Each row is followed by its class.
[-184   53 -166   16  132  -97  -59  228  -24 -376 -101 -257 -190  373
 -231  -22   73   67  255  -18 -151  -78 -386   10 -316  -70   43  298
   33  -87  211   92 -191  195  140] -> U
[ 164   86  -54   14  -57   82  -63 -144 -106   61  118  -20   18   96
   55  -42  -63   78 -165 -200   65 -190   48   15  147   49  -69  -12
  -39  -21  -18   76  211 -164  -79] -> T
[-398 -267  226    1   34 -518 -166  106  378 -371 -217  -11 -136  618
  -55   29 -243  263  493  208 -275  155  582  248 -135 -330 -284  -56
  360  104   -6 -315   44  799  -73] -> A
[ -28   69  -56    7  539 -115  120  219  -62 -267 -116 -220 -154   53
 -215  -83 -108   48 -120 -162  113    1   -8   77 -231  127   77  285
  -11  -93   10  118 -214  -56  -29] -> R
[-228  -60 -237  -11  302  -13  127  375  190 -244 -115 -271 -163 -280
 -252  -92  -20   -1  276  160 -152  164 -248   62 -435  -75  300  196
    3 -152  156   86 -504   65  275] -> R
[ 167   17  -17   43  254  -49  153   53   92  -47 -142  -41    6  -58
   52  -35 -157  157 -173 -215  302   61  292   79   47   36 -166  -14
   21  -18  -87   26   43  -56  -81] -> T
[-194    8   21  -12  242 -378  -91   30   49 -396 -173 -172 -155  517
 -231   12  -64  241   86  -31 -210  -52  242  117 -111 -252 -351   70
  318   49   89  -36   41  499  -19] -> E
[   2   74 -126  -37  220   95  149   84   83  -70  -87 -140   -2 -191
  -51  -83  -96   60  -80  -60   92   58  -14   78  -76   93  168   54
  -26  -44   20   77 -104 -125  -40] -> M
[-203  -65    9  -31   -7   10 -136 -177  128 -183   90   15   81  287
  -28    3 -121  -13   46  -39 -338  -49  105   70  -12  -72 -109  -41
  120   -7  -74  -61  114  280 -207] -> K
[ 192   74 -127   20 -191  330   95  -20  -31  253  -29   -1  113 -362
  181  -10   74  -13 -120  -37  217  -42  -83  -15  136  -58  155 -210
 -202  -73   48  172   45 -281   74] -> T
[-215  -32 -114  -33   10   52  -90  194  124 -322  -49 -238 -113  103
 -144    7  154  -47  223   66 -279  -43 -268   20 -237 -126  147  207
   22  -57  283  112 -209  232  193] -> R
[ 173 -132   54  -53 -245  165  -19  -76  340  400  -52  231  220 -412
  334  -23 -154  132   51  228  167  246  476  -11  240  -38  -16 -551
 -101   72   36 -129  146 -148  -36] -> U
[-153   26   -7   46  112 -123 -123   22 -123 -189   12 -134 -105  399
 -138  -22   73  106  141 -108 -153 -112 -126   90  -92 -106   51  183
   93  -56   -4   -6   15  170    3] -> K
[ -38   89 -176   32  301 -127  -64   63  -99 -244   54 -157 -180  226
 -267  -80  105  197  114   27 -172 -174 -189   15 -160   11   57  241
  173  -82  -15   20  -96   -4   14] -> E
[ 350  159 -194 -101   39  349  245   26  111  315  -43   20  155 -664
  137 -118 -106  -20 -254   20  358  138   99  -54  168   90  220 -289
 -242    3   36  167  -64 -522   58] -> M
[  19  -35    2  -35   80  145 -207 -186  -88 -232  191  -74  -18  177
   11   54  100 -198 -165 -383 -116 -270  -81  -66    1  221 -140  210
   78  -18   46  134  115   50 -149] -> D
[  69 -111 -242 -147 -407  290  113  164  217   19  -77  -65  123 -335
   77    9  175 -102   38   86  -59  103 -196   -3  -17 -124  133 -328
 -115   37  292  193 -183  -38  233] -> W
[ 453  207 -289  -68   14  550  171   -2 -227  257  188  -15  132 -645
  143  -68   84 -263 -536 -273  349 -122 -488 -280   74  386  183   16
 -326  -90   89  277    3 -818   86] -> X
[ 199  -34   76  -76 -129   33 -153 -163 -182   84  334  107    9  -80
   43   52  120 -365 -356 -244  -63 -108 -236 -210  106  338 -138   45
  -63   -9 -172   90   78 -288    3] -> E
[-128 -138  -32  -18  218  -67 -151   88 -100 -369   71 -155 -155  320
 -164   -3   67 -104  122 -269 -252 -139 -248  -34 -254   67  -43  323
  106  -77  -17   67 -140  214   18] -> E
[-109   22 -201   19  341   23   24  261  -68 -345  -99 -294 -181   78
 -273   -1  169    8   64 -214  -56  -66 -382  -13 -320   36   88  366
   75  -87  233  122 -218   73  141] -> W
[-205  -46 -245  -39  -31  238  -28  319 -153 -252  -55 -371 -202 -186
 -316  -60  335  -81  157   44 -255  -64 -841  -90 -432   29  425  290
  -96 -156  301  286 -472 -121  390] -> G
[ -50 -113 -149  -58 -387  343   26  201  117   37  102 -234  -41 -484
  -62   42  398 -366  286  127 -135   44 -645  -52 -247 -161  532   -4
 -143 -174  134  357 -483 -146  391] -> R
[-214  -95   92   19  141 -363 -232 -266  232 -298   70   80   -2  580
  -76   25 -318  260  149  -15 -382  -53  646   93   89 -252 -549    1
  412   90  -70 -227  281  590 -266] -> D
[ 102   15 -298  -13 -281  411  209  138   49  115  -20 -139   61 -412
  -71  -96  335   49  112  180  -18    6 -417  -22  -63  -63  449 -168
 -120  -65  104  163 -334 -333  231] -> G
[ 128  138   25   35   77 -129  -60 -271  -38   68   24   50   35  371
   47   -1 -197  320  -20 -137  109 -127  520   79  318 -214 -422 -177
  236   36  -92 -107  481  133 -225] -> E
[ 126  103 -132  -24  373   78  186  187  -44  -63  -89 -192 -118 -214
 -133  -98  -14   38  -71 -160  253   20 -169   31 -170  118  168  209
  -62  -69   82  160 -189 -246   67] -> L
[-128  -54  104   49  258 -361  -87   75  106 -200 -121  -56 -186  223
  -82  -29 -120  153  283  -20   69  106  233   99 -133  -84  -92  122
  232   17  -35 -232    5  280  -17] -> M
[ 201 -120   -8  -26 -130  391  -64 -168   81  138  205   52  228 -238
  240   -6   -1  -97 -190 -291  -34  -87  121  -17  134  108    1 -215
  -56  -33  -79  140  129 -110 -112] -> X
[ 160   14   68   66  315  -66  -35  -35  -86  -27   50  -11 -107  -10
   -8  -55 -130  -45  -74 -259  285   -7   44  -56  -19  257  -38  102
   31  -80  -65  -53   61 -164  -78] -> G
[ 198   71 -100  -12 -108  150   56 -111   42  110  115   52  112  -48
   23  -45    3  194  -44   28   11  -51  146   27  132  -37  -16 -246
   54   32  -98    9  107 -175  -79] -> X
[ 141 -179  -15  -88 -276  339  -78 -224  118  114  180  145  250  -96
  269  -21 -106 -179 -191 -233 -107  -53  191  -74  173  103 -108 -275
  -90   74  -19   32  166  -49 -176] -> W
[-107 -199  -14  -24 -252  -94 -134  152   79 -119  130  -61  -60   42
 -110   80  109 -162  238   -9 -309  111 -246  -76 -216 -240  -45  -50
   78  -51  -21   98 -189  229  297] -> X
[ 324   15  -22 -126 -353  402   57 -217   83  249    2   71  253 -271
  276  -17    3  -33 -401 -148  217 -132  290  -22  343    2 -101 -422
 -140  113   84  193  255 -250 -111] -> A
[-451  -35 -116    4  209 -128  -96  279 -136 -467  -85 -344 -269  313
 -427   -6  166   41  243    4 -404  -31 -612    3 -448  -15  160  392
  123 -143  208   14 -294  220  219] -> G
[-268 -229   96    0 -297 -323 -235  -35  247 -272  139   46  -37  523
  -33   99 -125 -160  265    5 -423   16  141   47  -76 -282 -286  -28
  217    5 -103  -80   60  567   12] -> A
[ 227  130 -138  -19 -143   83  124 -108  150  164  -17   38  138  -44
  -33  -84  -74  307   27   82  109    4  311   50  199 -247 -156 -350
   97   46  -23   33  127 -120  -68] -> L
[  19   41  -86  -40   -4   45   25  -28  148  -94 -115  -70   33   29
  -63  -12  -63   96  -11    0  -11   27  127  -17   49 -168 -219 -180
  104   13  185   30   97  165   -2] -> G
[ 119   86 -126  -18 -117  158   65   56  -91  124   -2 -100  -23 -134
  -35  -67  134   79   95  -22  112  -59 -205   37   -5 -118  167  -59
  -65  -44  105  136  -70 -189  151] -> L
[ 301   56  -37  -57   79  364  -67 -288  -53   64  263   54  123 -170
  130  -33   -9 -194 -316 -308  123 -234  -18 -131  140  262  -68  -39
  -79  -37  -35  149  142 -301 -175] -> N
[ 119  159 -265   33 -250  518  123    7 -136  229   67 -126  100 -404
   45  -50  192 -200  -43    6  116 -101 -485 -104   41   -9  398  -79
 -251 -144  120  218 -102 -420  166] -> G
[ -21  120 -175   30  272   -4   25   64 -223 -264  -39 -249 -212  131
 -283  -96  145  228   53  -79  -65 -258 -319   58 -232   33  197  278
   44  -93   72  144 -214  -71   68] -> T
[  97  124 -239   52  -21  271  113  144 -127    1  -11 -182  -21 -150
  -14  -45  255  -79   88   13  168 -146 -451    0  -77 -122  369   82
 -161 -135   98  198 -187 -249  201] -> N
[ 101  -10   11 -113 -164  102  -96 -110 -214   -5  252  -37  -92 -168
 -107   68  147 -256 -158 -200  -59 -123 -455 -175  -74  279   -1   79
  -89  -89  -30  193  -98 -255  100] -> T
[ 107  -95  216    7  162 -387    7 -131  263   90  -82  201   32  271
   87  -20 -452  311   67  -38  216  221  899  144  237 -126 -510 -318
  281  158 -161 -329  386  263 -290] -> W
[ 160  146 -339    9  -48  455  132  223 -234   44   11 -278  -84 -386
  -49  -90  386 -267   88 -130  204 -137 -861  -75 -226  -39  594  165
 -303 -208  176  404 -387 -417  362] -> K
[ 204   14   -2  -22  205   56   73  107  -62   90  -67  -28  -67 -292
   49  -58   19  -39  -60 -167  364   69  -23  -54  -37  192  127   19
  -82  -27  -16   35  -71 -257   23] -> M
[-124  162  -38  112  418 -276  -92 -111  -58 -362   50 -132 -171  654
 -285  -27 -162  329   76 -155 -100 -241  186   70  -72  -46 -264  345
  336  -70 -118 -111  188  212 -257] -> A
[-104 -230 -123  -84 -368  -19  -56  182  189 -177  145  -91  -79  -54
 -108   37  226 -265  274  162 -301   84 -414  -10 -258 -189  129  -54
   -3  -36   11  130 -352  148  326] -> N
[-203   33 -210   40  256 -126   40  159   42 -288  -87 -208 -134  195
 -340  -56   59  244  215   52 -208  -69  -83  167 -232 -175   81  158
  218  -53   78   26 -188  158   28] -> D
[ -78 -136  132   18  278 -240  -63  176    2 -158  -74  -46 -152  118
    5  -16  -86   14  191  -87   56   92   44   58 -211   55   16   93
  101  -31    7 -119  -82  202   56] -> X
[ 332  157  -64    0  446   22  172   -5 -188  113   17    6   -6 -161
   26 -109 -226  -60 -479 -328  404  -34  117  -80   88  301 -143  107
 -100  -25 -162   67  103 -437 -146] -> E
[ 321  -43  -25 -101 -141  169  139   -4  179  397  -22  100   69 -567
  169  -22  -83   37   66   72  433  224  214  -16  179   23  122 -466
  -62   30   91   10   61 -365   68] -> W
[-113 -113  -79 -119 -293   37  -26   57  309 -107 -104  -45   91   12
    8   47   31   72   97  211 -217   91  133   50   -9 -266 -174 -289
   76   86  256   35  -19  322  105] -> N
[ 176   63 -188  -91 -275  313  140   40  180  138 -143  -42  189 -333
  101  -28   78  -58 -108   64  136   91  -18  -39   96 -193   74 -396
 -161   37  199  205  -52 -128  124] -> K
[ -78  -24   25   60  275 -160    9   76  127  -97 -132  -48  -85   28
  -14  -50  -63  106  200   46  119  112  126   78 -122   -9   78   23
  104  -36   -8 -164  -66  127  -18] -> K
[ 128   16 -156  -34  289  106  186  208   60  -19 -121 -146  -39 -336
  -44  -95  -50  -55  -95 -119  248  137 -116    8 -162   54  200   20
 -124  -80   45  188 -249 -209  117] -> K
[ 264   29  -18  -92  -32   36   -6 -151   51  -58   17   27   88   37
   87   -4  -82   -9 -321 -163  131  -94  234  -79  164  -29 -319 -171
  -23  100  115  124  154    2  -54] -> N
[  -1   57    1   71  625 -299  111   51   96 -256 -113 -120 -119  260
 -101  -34 -270  198 -111 -240  160   80  404  124  -57   54 -283  203
  230  -25 -152 -109   89  167 -186] -> E
[ 291  214   -7   45   61   81   81 -297 -140  139  134   60   76   74
  -18  -86  -50  224 -279 -188  208 -218  204   32  250  165 -170  -49
   86   39 -187    4  285 -311 -280] -> L
[-259 -143  187   36  342 -563 -163   47  233 -382 -134  -47 -190  571
 -132  -10 -243  271  352   21 -105  150  453  201 -168 -103 -240   62
  348   37  -62 -300   55  571 -141] -> K
[ 276  -46 -242  -82 -100  351  331  239  177  295 -100  -33  146 -660
   55  -82  -21  -39  -95  -30  303  267  -49  -12   12  -25  230 -375
 -217  -16   78  204 -215 -445  206] -> W
[ -37   61 -108  -14  140   -1   -2   23   -8 -239  -45 -177  -62  152
 -119    7   21   -7  -83 -231  -20 -105  -33   42  -95  -12 -169  146
  111  -14  144  128  -29  122   -4] -> D
[ -96   75 -121  -27  200 -107  -14  106   58 -249 -155 -172  -82  232
 -171  -11  -30  110   74  -26 -100  -19   20   24 -111 -210 -177   -6
  159  -24  154   65   -6  232   62] -> E
[  64    8 -158    2 -269  199  106  -98   81   20   53  -39   85  -72
  -60  -68  129  123  112  153 -110  -80  -84   52   71 -108  162 -179
   47  -23  -29   52 -101  -64  -15] -> G
[  20  -93   31  -17  -59   88   18   69  169  136  -85   38   29 -219
  174   54  -18   -1  206   72  206  189   33    3  -16   37  150 -190
  -91  -63   94  -49  -27  -42   11] -> U
[-157   46 -172   51   95  -99   21  221   13 -263  -48 -220 -164  205
 -151    2  109   74  370   75 -113  -11 -242  117 -241 -285  151  124
  131  -96   64   32 -164  216  225] -> X
[ 188  -60    2   21   21  245   81  118  -49  203    1  -29  -24 -388
  155  -62   99 -102  -39 -181  386   13 -197  -23  -58  269  289   12
 -164 -105  -31   46 -118 -404   59] -> A
[-468 -277  -50   37  124 -302 -155  174  345 -622 -148 -218 -161  534
 -338   36  -25  260  613   66 -534   92   68  145 -344 -385 -193  113
  416  -63  119 -132 -164  838   72] -> G
[ 236  -86  129  -49 -255   18  -97 -283   21  190  281  157  111 -122
   84   65  -28 -194 -321 -158   54  -39  202  -84  202   83 -293 -229
   29   68 -201   39  198 -151 -102] -> N
[ 324  154 -260  -11  142  413  193   -4 -176   70   95 -173  -33 -431
 -123  -62  326   73 -207 -125  283 -211 -410  -66  -39  194  295   95
  -94  -98   39  282 -151 -564   48] -> N
[ -69  108  -32   54  201  -15 -108   49 -171 -105   32  -86  -87  204
 -134    5   -8   28   30 -137   12 -179 -206  -29  -51   22   17  232
   39 -158   23   57   78  -61  -16] -> A
[ -78   30   51   58  314  -73  -57  -58 -139 -344  -70 -199 -135  339
 -101   40   17   86 -270 -456    7 -194   25   51 -130  171 -276  352
  137   -2   40   25  113  184 -162] -> T
[ -16  101 -203   40  527  -76  130  274 -162 -330  -95 -305 -246   32
 -287 -107   40   -2 -103 -246  104  -53 -314   39 -343   87  146  414
    8  -95   37  205 -351 -177  159] -> D
[-135 -167    3  -37 -247 -155 -154   23  104 -207  148  -66 -131  125
  -98  110  239 -257  172   34 -325   12 -243   -4 -180 -101  -67   17
  172  -26  -70   78 -166  293  157] -> E
[ 136  341  -60   25  362  135  -41 -104 -425  -47  140 -186 -159   41
 -133  -71  142  -92 -187 -303  199 -337 -437  -75    0  301  236  416
  -48 -129   15  155   54 -400  -32] -> M
[ -95 -133   52   -1  169   -7 -146  -82  124 -245   35  -64  -14  176
  -74   48  -89  130   40 -200 -249  -36  276   37 -105  -81 -269   -4
  232   32   12   14  108  382  -84] -> X
[  34  120 -262   28  258  199   97  109 -160 -191  -38 -298 -133 -148
 -188  -34  172   -2 -192 -326  118 -148 -318  -27 -215  146   76  254
   23  -65  185  232 -156 -243  132] -> D
[-129   -1  182   92  435 -395  -81   -3   48 -184  -42   49 -172  292
  -61    9 -217   91   89  -67  134   25  262   67  -76  137 -214  201
  242  -46 -152 -310  148  170 -174] -> A
[ 188   86   71  -55  -34  177 -151 -182 -328   99  269   59    8   17
  140  -20  105 -245 -201 -158  128 -290 -340 -116  138  353  139  144
 -190  -76  -13   55  118 -359  -86] -> N
[ -52  175 -142  108  307 -187    2  -73 -150 -310   43 -139 -143  445
 -336  -32   18  292   34  -74 -109 -215  -68   39 -138   -6 -101  287
  191  -62 -118  -12  -35   32 -137] -> U
[  -8  -99  -80  -39 -242  127  -42  126 -121 -166  144 -188 -127 -156
 -214   91  377 -359   -7 -135 -121  -28 -708 -183 -234  129  166  172
  -52 -123   37  269 -321 -133  272] -> G
